Here is a tiny trained network, its code and every weight. The questions are about switching its units off for an input and a target symbol, where a switched-off unit gives its printed mean instead of its output.

import numpy as np


def w(rows, s, z=0):
    codes = np.array(rows[::2]) - 128.0
    scale = np.full(codes.shape[1], s)
    scale[-1] = z or s
    return codes * scale


def norm(h):
    return h / np.sqrt((h * h).mean(-1, keepdims=True) + 1e-5)


def f(y):
    return y / 2 * (1 + np.tanh(0.7978845608 * (y + 0.044715 * y**3)))


def softmax(a):
    e = np.exp(a - a.max(-1, keepdims=True))
    return e / e.sum(-1, keepdims=True)


def log_softmax(a):
    a = a - a.max(-1, keepdims=True)
    return a - np.log(np.exp(a).sum(-1, keepdims=True))


def net(x, mask):
    ids = ['ΔΣαεζηθλμξπτψ'.index(c) for c in x.split()]
    T = len(ids)
    res = E[ids] + P[:T]
    u = 0
    for l in range(2):
        r = norm(res)
        for j in range(2):
            rows = slice(3 * j, 3 * j + 3)
            q, k, v = (r @ M[l][rows].T for M in (Q, K, V))
            z = softmax(np.where(np.tri(T) > 0, q @ k.T / 3**0.5, -1e9)) @ v
            o = O[l][rows]
            res = res + np.where(mask[u + j], z, o[:, -1]) @ o[:, :-1]
        u += 2
        y = f(norm(res) @ A[l][:, :-1].T + A[l][:, -1])
        res = res + np.where(mask[u : u + 12], y, B[l][:, -1]) @ B[l][:, :-1]
        u += 12
    return log_softmax(norm(res)[-1] @ U[:, :-1].T + U[:, -1])


Q, K, V, O, A, B = {}, {}, {}, {}, {}, {}
E = w([
[76,89,84],'Δ',
[74,64,85],'Σ',
[93,63,97],'α',
[90,158,137],'ε',
[101,55,96],'ζ',
[112,253,120],'η',
[89,157,134],'θ',
[87,76,96],'λ',
[246,119,65],'μ',
[123,253,133],'ξ',
[245,102,95],'π',
[116,53,101],'τ',
[117,250,126],'ψ',
],0.0079)
P = w([
[111,126,197],'0',
[116,111,93],'1',
[3,163,121],'2',
[125,110,35],'3',
[25,142,170],'4',
[128,102,43],'5',
[32,141,174],'6',
[128,98,47],'7',
[29,144,182],'8',
[134,92,47],'9',
[26,155,187],'10',
[141,85,47],'11',
],0.0048)
Q[0] = w([
[158,246,199],'0.h0',
[147,250,175],'0.h0',
[130,103,205],'0.h0',
[208,143,113],'0.h1',
[205,44,254],'0.h1',
[4,63,8],'0.h1',
],0.0055)
K[0] = w([
[108,225,139],'0.h0',
[174,130,131],'0.h0',
[254,105,106],'0.h0',
[156,23,179],'0.h1',
[140,82,42],'0.h1',
[168,238,226],'0.h1',
],0.0076)
V[0] = w([
[173,99,3],'0.h0',
[42,155,179],'0.h0',
[136,109,108],'0.h0',
[123,177,141],'0.h1',
[130,166,68],'0.h1',
[156,190,107],'0.h1',
],0.0065)
O[0] = w([
[68,85,236,223],'0.h0',
[137,200,204,249],'0.h0',
[95,159,165,158],'0.h0',
[91,123,185,185],'0.h1',
[93,151,150,192],'0.h1',
[99,41,255,144],'0.h1',
],0.0055,0.0019)
A[0] = w([
[112,204,246,62],'0.n0',
[103,254,175,251],'0.n1',
[14,107,173,54],'0.n2',
[85,167,40,148],'0.n3',
[204,170,161,171],'0.n4',
[175,158,116,148],'0.n5',
[103,145,102,128],'0.n6',
[5,209,157,129],'0.n7',
[12,34,130,235],'0.n8',
[122,246,122,83],'0.n9',
[182,100,72,131],'0.n10',
[203,76,167,234],'0.n11',
],0.0066,0.0025)
B[0] = w([
[99,42,210,144],'0.n0',
[154,55,50,181],'0.n1',
[105,104,6,185],'0.n2',
[180,81,252,159],'0.n3',
[32,139,175,128],'0.n4',
[55,81,118,127],'0.n5',
[145,129,191,138],'0.n6',
[138,159,73,203],'0.n7',
[217,231,110,254],'0.n8',
[131,103,108,146],'0.n9',
[30,134,151,133],'0.n10',
[56,220,132,135],'0.n11',
],0.0041,0.0074)
Q[1] = w([
[126,135,49],'1.h0',
[186,82,123],'1.h0',
[187,81,51],'1.h0',
[253,61,4],'1.h1',
[21,126,137],'1.h1',
[57,222,207],'1.h1',
],0.011)
K[1] = w([
[251,93,189],'1.h0',
[110,208,209],'1.h0',
[159,111,207],'1.h0',
[207,70,208],'1.h1',
[101,254,87],'1.h1',
[15,166,116],'1.h1',
],0.01)
V[1] = w([
[124,82,253],'1.h0',
[62,171,216],'1.h0',
[172,133,159],'1.h0',
[35,28,170],'1.h1',
[228,156,254],'1.h1',
[87,241,201],'1.h1',
],0.0072)
O[1] = w([
[105,134,93,14],'1.h0',
[67,171,108,3],'1.h0',
[142,46,91,137],'1.h0',
[113,114,251,33],'1.h1',
[105,2,111,79],'1.h1',
[87,120,142,81],'1.h1',
],0.008,0.0054)
A[1] = w([
[123,73,114,85],'1.n0',
[103,201,113,175],'1.n1',
[128,196,139,112],'1.n2',
[166,86,160,254],'1.n3',
[76,174,114,227],'1.n4',
[153,148,85,104],'1.n5',
[132,132,145,174],'1.n6',
[111,196,142,125],'1.n7',
[134,129,112,143],'1.n8',
[165,87,62,209],'1.n9',
[143,197,181,217],'1.n10',
[5,212,108,41],'1.n11',
],0.013,0.004)
B[1] = w([
[75,77,139,144],'1.n0',
[80,65,58,200],'1.n1',
[96,148,115,182],'1.n2',
[27,254,236,173],'1.n3',
[115,79,51,174],'1.n4',
[160,132,159,175],'1.n5',
[72,154,113,138],'1.n6',
[53,160,77,180],'1.n7',
[141,151,150,145],'1.n8',
[146,150,162,254],'1.n9',
[25,146,112,217],'1.n10',
[88,171,74,164],'1.n11',
],0.0057,0.0081)
U = w([
[215,149,127,85],'Δ',
[186,31,53,223],'Σ',
[127,46,172,114],'α',
[161,150,112,4],'ε',
[181,148,203,112],'ζ',
[38,158,81,173],'η',
[178,181,98,66],'θ',
[166,100,176,70],'λ',
[66,35,152,68],'μ',
[57,133,90,80],'ξ',
[47,129,252,173],'π',
[120,196,134,216],'τ',
[50,139,94,105],'ψ',
],0.014,0.0041)

Each question gives the input, a string of symbols that net reads in full, and the target symbol t.
The units are the heads (3 rows each of Q, K, V and O) and the neurons (one row each of A and B). Each row of codes is followed by its name. A weight is (code - 128) times the scale printed after its matrix; where a second scale follows, it is the last column's (O, A, B and U).
mask holds one flag per unit, layer by layer, with each layer's heads first. A switched-off unit (its flag False) gives its mean, the last column of its rows in O or B, instead of its output. The means were averaged over made-up inputs and are rounded, as every weight is.
A unit's drop is (log p(t) with every unit on - log p(t) with that unit switched off) / (log p(t) with every unit on - log p(t) with every unit switched off).
unit that matters most: the unit with the biggest drop
k most important neurons: the k neurons with the biggest drops, biggest first
k most important neurons of layer l: the k neurons of layer l with the biggest drops, biggest first
which heads matter: for each layer, one digit per head in row order, 1 if its drop is at least 0.15 and else 0, layers parted by /
input π Σ α π Σ Σ Σ ξ Σ λ, target π: 3 most important neurons : 0.n8; 0.n7; 0.n10
input Σ π ε Σ μ Σ η θ Σ ψ, target Σ: unit that matters most : 0.n1
input π ψ π μ Σ Σ θ Σ λ Σ, target π: which heads matter : 11 / 01
input Σ π Σ π Σ Σ Σ η τ π θ α, target Σ: 2 most important neurons : 0.n3; 0.n11
input π Σ Σ Σ η ε Σ Σ π π Σ Δ, target π: 4 most important neurons : 0.n8; 0.n7; 0.n10; 0.n2
input Σ Σ Σ μ θ ξ Σ η, target Σ: 2 most important neurons : 0.n1; 0.n3
input η η η Σ η π, target η: which heads matter : 01 / 00
input Σ θ Δ Σ Σ η, target Σ: 4 most important neurons : 0.n1; 0.n3; 0.n7; 0.n2
input π Σ μ λ Σ μ τ ψ α ξ Σ η, target π: 4 most important neurons : 0.n8; 0.n2; 0.n7; 0.n10
input π ξ ζ Σ Σ ξ, target π: 3 most important neurons : 0.n8; 0.n2; 0.n10
input τ Σ π Σ Σ Σ, target τ: 2 most important neurons of layer 0 : 0.n8; 0.n10
input Σ ψ π ζ, target Σ: 3 most important neurons : 0.n3; 0.n2; 0.n1
input τ Σ θ Δ π Σ, target τ: 4 most important neurons : 0.n8; 0.n10; 0.n3; 0.n7
input μ ζ ξ θ π η α Σ, target μ: 2 most important neurons of layer 0 : 0.n7; 0.n1
input η η Δ μ, target η: 3 most important neurons of layer 0 : 0.n8; 0.n10; 0.n4
input τ θ θ θ η η Σ Δ π π, target τ: unit that matters most : 0.h0
input π Σ π ζ Σ π, target π: 3 most important neurons of layer 0 : 0.n8; 0.n7; 0.n2
input Δ λ Σ Δ, target Δ: 2 most important neurons : 0.n3; 0.n8
input π τ ψ η Δ π Σ θ θ ξ, target π: 3 most important neurons : 0.n8; 0.n2; 0.n7
input π η Σ ζ, target π: 4 most important neurons : 0.n8; 0.n7; 0.n10; 0.n2
input Σ π Σ Σ ψ Δ π Σ Σ Δ, target Σ: 4 most important neurons : 0.n3; 0.n2; 0.n11; 0.n1
input Σ θ π τ θ Σ, target Σ: unit that matters most : 0.h1
input τ θ ζ ψ π Σ Σ Δ, target τ: 3 most important neurons of layer 0 : 0.n8; 0.n10; 0.n3
input ζ ζ Σ Δ τ η ζ π ζ α, target ζ: 2 most important neurons of layer 0 : 0.n8; 0.n2
input Δ Σ ζ Δ π π π ψ, target Δ: 2 most important neurons of layer 0 : 0.n1; 0.n3
input Σ θ η π μ, target η: which heads matter : 00 / 01
